Here is a tiny trained network, its code and every weight. The questions are about switching its units off for an input and a target symbol, where a switched-off unit gives its printed mean instead of its output.

import numpy as np


def w(rows, s, z=0):
    codes = np.array(rows[::2]) - 128.0
    scale = np.full(codes.shape[1], s)
    scale[-1] = z or s
    return codes * scale


def norm(h):
    return h / np.sqrt((h * h).mean(-1, keepdims=True) + 1e-5)


def f(y):
    return y / 2 * (1 + np.tanh(0.7978845608 * (y + 0.044715 * y**3)))


def softmax(a):
    e = np.exp(a - a.max(-1, keepdims=True))
    return e / e.sum(-1, keepdims=True)


def log_softmax(a):
    a = a - a.max(-1, keepdims=True)
    return a - np.log(np.exp(a).sum(-1, keepdims=True))


def net(x, mask):
    ids = ['ΘΣΦΩαβγδεζηπτ'.index(c) for c in x.split()]
    T = len(ids)
    res = E[ids] + P[:T]
    u = 0
    for l in range(2):
        r = norm(res)
        for j in range(3):
            rows = slice(4 * j, 4 * j + 4)
            q, k, v = (r @ M[l][rows].T for M in (Q, K, V))
            z = softmax(np.where(np.tri(T) > 0, q @ k.T / 4**0.5, -1e9)) @ v
            o = O[l][rows]
            res = res + np.where(mask[u + j], z, o[:, -1]) @ o[:, :-1]
        u += 3
        y = f(norm(res) @ A[l][:, :-1].T + A[l][:, -1])
        res = res + np.where(mask[u : u + 12], y, B[l][:, -1]) @ B[l][:, :-1]
        u += 12
    return log_softmax(norm(res)[-1] @ U[:, :-1].T + U[:, -1])


Q, K, V, O, A, B = {}, {}, {}, {}, {}, {}
E = w([
[90,35,80],'Θ',
[73,47,65],'Σ',
[112,150,162],'Φ',
[199,139,127],'Ω',
[60,137,216],'α',
[159,155,151],'β',
[148,121,163],'γ',
[181,175,225],'δ',
[139,171,228],'ε',
[60,120,189],'ζ',
[52,120,197],'η',
[88,60,26],'π',
[100,251,118],'τ',
],0.02)
P = w([
[88,102,99],'0',
[125,122,112],'1',
[136,156,91],'2',
[111,85,116],'3',
[135,134,91],'4',
[134,155,74],'5',
[135,117,88],'6',
[254,21,123],'7',
[116,103,91],'8',
[114,114,83],'9',
],0.011)
Q[0] = w([
[222,52,109],'L0H1',
[73,176,134],'L0H1',
[200,83,95],'L0H1',
[59,168,216],'L0H1',
[3,83,154],'L0H2',
[117,55,59],'L0H2',
[16,150,97],'L0H2',
[57,164,150],'L0H2',
[137,175,210],'L0H3',
[69,95,30],'L0H3',
[212,120,180],'L0H3',
[166,145,184],'L0H3',
],0.016)
K[0] = w([
[154,77,151],'L0H1',
[115,153,107],'L0H1',
[156,69,121],'L0H1',
[97,252,185],'L0H1',
[57,170,155],'L0H2',
[115,107,165],'L0H2',
[58,120,106],'L0H2',
[87,142,105],'L0H2',
[131,20,124],'L0H3',
[106,226,143],'L0H3',
[162,121,106],'L0H3',
[143,77,117],'L0H3',
],0.023)
V[0] = w([
[120,154,134],'L0H1',
[99,211,149],'L0H1',
[160,39,108],'L0H1',
[122,130,71],'L0H1',
[112,83,140],'L0H2',
[232,189,171],'L0H2',
[117,78,170],'L0H2',
[168,158,108],'L0H2',
[101,254,130],'L0H3',
[134,90,129],'L0H3',
[119,151,147],'L0H3',
[126,178,103],'L0H3',
],0.0088)
O[0] = w([
[114,124,155,110],'L0H1',
[78,115,237,71],'L0H1',
[184,148,21,190],'L0H1',
[100,89,80,127],'L0H1',
[154,150,99,111],'L0H2',
[28,208,167,254],'L0H2',
[141,161,69,122],'L0H2',
[99,157,188,170],'L0H2',
[170,53,1,48],'L0H3',
[106,161,169,150],'L0H3',
[124,112,95,107],'L0H3',
[163,103,113,107],'L0H3',
],0.0072,0.0049)
A[0] = w([
[193,137,28,150],'L0N1',
[118,143,115,85],'L0N2',
[91,123,122,166],'L0N3',
[92,79,175,79],'L0N4',
[142,144,111,150],'L0N5',
[210,122,115,171],'L0N6',
[201,98,151,151],'L0N7',
[117,149,148,137],'L0N8',
[109,133,127,70],'L0N9',
[215,178,102,106],'L0N10',
[150,180,157,103],'L0N11',
[6,192,111,4],'L0N12',
],0.018,0.0029)
B[0] = w([
[39,228,160,254],'L0N1',
[147,116,159,129],'L0N2',
[123,153,106,137],'L0N3',
[87,135,207,162],'L0N4',
[141,152,151,150],'L0N5',
[163,252,96,176],'L0N6',
[67,223,58,136],'L0N7',
[102,129,109,167],'L0N8',
[149,117,141,123],'L0N9',
[251,206,230,221],'L0N10',
[83,184,41,218],'L0N11',
[106,64,5,192],'L0N12',
],0.012,0.0087)
Q[1] = w([
[201,153,250],'L1H1',
[10,148,185],'L1H1',
[62,133,91],'L1H1',
[214,134,154],'L1H1',
[118,114,150],'L1H2',
[105,88,140],'L1H2',
[141,89,112],'L1H2',
[168,184,119],'L1H2',
[100,76,89],'L1H3',
[150,148,152],'L1H3',
[163,30,119],'L1H3',
[254,172,231],'L1H3',
],0.014)
K[1] = w([
[216,114,188],'L1H1',
[61,163,191],'L1H1',
[88,152,76],'L1H1',
[205,109,106],'L1H1',
[99,152,129],'L1H2',
[97,124,126],'L1H2',
[119,113,107],'L1H2',
[163,152,127],'L1H2',
[101,112,90],'L1H3',
[149,123,132],'L1H3',
[157,42,25],'L1H3',
[250,73,131],'L1H3',
],0.017)
V[1] = w([
[110,134,216],'L1H1',
[120,132,212],'L1H1',
[151,125,146],'L1H1',
[84,139,231],'L1H1',
[95,55,174],'L1H2',
[109,186,38],'L1H2',
[200,177,157],'L1H2',
[47,77,91],'L1H2',
[139,252,224],'L1H3',
[87,125,135],'L1H3',
[134,188,174],'L1H3',
[160,122,116],'L1H3',
],0.014)
O[1] = w([
[171,69,180,140],'L1H1',
[174,87,177,133],'L1H1',
[149,156,137,113],'L1H1',
[162,31,184,158],'L1H1',
[168,209,124,72],'L1H2',
[149,6,153,190],'L1H2',
[52,151,109,146],'L1H2',
[217,100,152,111],'L1H2',
[168,22,184,254],'L1H3',
[96,130,111,145],'L1H3',
[148,75,155,188],'L1H3',
[151,135,138,106],'L1H3',
],0.013,0.015)
A[1] = w([
[118,78,134,96],'L1N1',
[124,184,200,81],'L1N2',
[37,199,171,205],'L1N3',
[92,241,167,33],'L1N4',
[147,195,102,2],'L1N5',
[106,121,77,54],'L1N6',
[113,179,72,97],'L1N7',
[194,139,53,90],'L1N8',
[118,121,85,29],'L1N9',
[88,158,131,46],'L1N10',
[131,152,123,42],'L1N11',
[248,186,138,62],'L1N12',
],0.018,0.0024)
B[1] = w([
[172,125,97,251],'L1N1',
[46,189,146,255],'L1N2',
[137,202,205,188],'L1N3',
[150,35,211,166],'L1N4',
[108,157,183,129],'L1N5',
[98,120,70,225],'L1N6',
[186,114,127,218],'L1N7',
[204,163,133,158],'L1N8',
[93,105,83,177],'L1N9',
[102,164,153,121],'L1N10',
[96,118,164,98],'L1N11',
[124,68,3,208],'L1N12',
],0.025,0.0039)
U = w([
[144,161,89,100],'Θ',
[170,166,69,160],'Σ',
[135,170,98,110],'Φ',
[159,8,130,183],'Ω',
[94,117,94,23],'α',
[129,164,106,77],'β',
[76,79,49,72],'γ',
[2,141,70,104],'δ',
[135,157,95,87],'ε',
[121,112,77,69],'ζ',
[107,119,89,48],'η',
[135,159,108,71],'π',
[43,132,194,255],'τ',
],0.014,0.0068)

Each question gives the input, a string of symbols that net reads in full, and the target symbol t.
The units are the heads (4 rows each of Q, K, V and O) and the neurons (one row each of A and B). Each row of codes is followed by its name. A weight is (code - 128) times the scale printed after its matrix; where a second scale follows, it is the last column's (O, A, B and U).
mask holds one flag per unit, layer by layer, with each layer's heads first. A switched-off unit (its flag False) gives its mean, the last column of its rows in O or B, instead of its output. The means were averaged over made-up inputs and are rounded, as every weight is.
A unit's drop is (log p(t) with every unit on - log p(t) with that unit switched off) / (log p(t) with every unit on - log p(t) with every unit switched off).
The circuit of an input: a set's keep is (log p(t) with only the set's units on - log p(t) with every unit switched off) / (log p(t) with every unit on - log p(t) with every unit switched off). Starting from the 12 units with the biggest drops (on a tie, the unit counted first), units are removed one at a time, each time the one whose removal leaves the highest keep (on an exact tie, the one counted first), for as long as the keep stays at least 0.8.
units of the circuit, in order: the units of the circuit, biggest drop first
unit that matters most: the unit with the biggest drop
k most important neurons: the k neurons with the biggest drops, biggest first
k most important neurons of layer l: the k neurons of layer l with the biggest drops, biggest first
which heads matter: for each layer, one digit per head in row order, 1 if its drop is at least 0.15 and else 0, layers parted by /
input Ω Θ τ, target δ: 4 most important neurons	L0N12, L0N10, L1N3, L0N1
input α Ω Ω Ω Φ δ α δ, target τ: unit that matters most	L1H2
input β γ β, target Σ: 4 most important neurons	L0N12, L0N10, L0N1, L1N8
input Ω Φ Ω Ω, target τ: units of the circuit, in order	L1H2, L0N10
input γ Ω Θ, target τ: 2 most important neurons of layer 1	L1N3, L1N12
input Θ γ η, target Ω: which heads matter	100 / 000
input Ω Ω δ Θ γ, target δ: which heads matter	010 / 100
input Ω Θ Σ, target δ: which heads matter	110 / 110
input Ω γ Θ, target δ: 4 most important neurons of layer 0	L0N10, L0N1, L0N4, L0N11
input ζ Ω Ω δ Θ Ω π Θ π, target δ: which heads matter	000 / 110
input Ω Θ Ω γ Ω ζ, target Ω: which heads matter	110 / 000
input Ω β β, target δ: units of the circuit, in order	L0H2, L1H1, L0N12
input Ω Θ β, target δ: 2 most important neurons	L0N12, L0N10
input Ω Ω γ Θ Ω α, target Ω: units of the circuit, in order	L0N1
input Ω Ω δ τ, target δ: units of the circuit, in order	L0N12, L1H1
input Ω β γ Ω β τ ζ β Ω, target τ: 2 most important neurons	L0N1, L1N2
input Ω Ω γ, target δ: which heads matter	010 / 000
input Ω Ω Σ Σ, target δ: units of the circuit, in order	L0N10, L1H3
input β β ε, target Ω: 2 most important neurons	L0N12, L0N1
input π Θ Ω β Θ ζ, target Ω: unit that matters most	L0H1
input Ω Ω Θ, target δ: which heads matter	000 / 110
input τ β β Θ Θ Θ, target Σ: 2 most important neurons of layer 1	L1N8, L1N7
input β β γ, target Σ: 3 most important neurons	L0N12, L0N1, L1N8
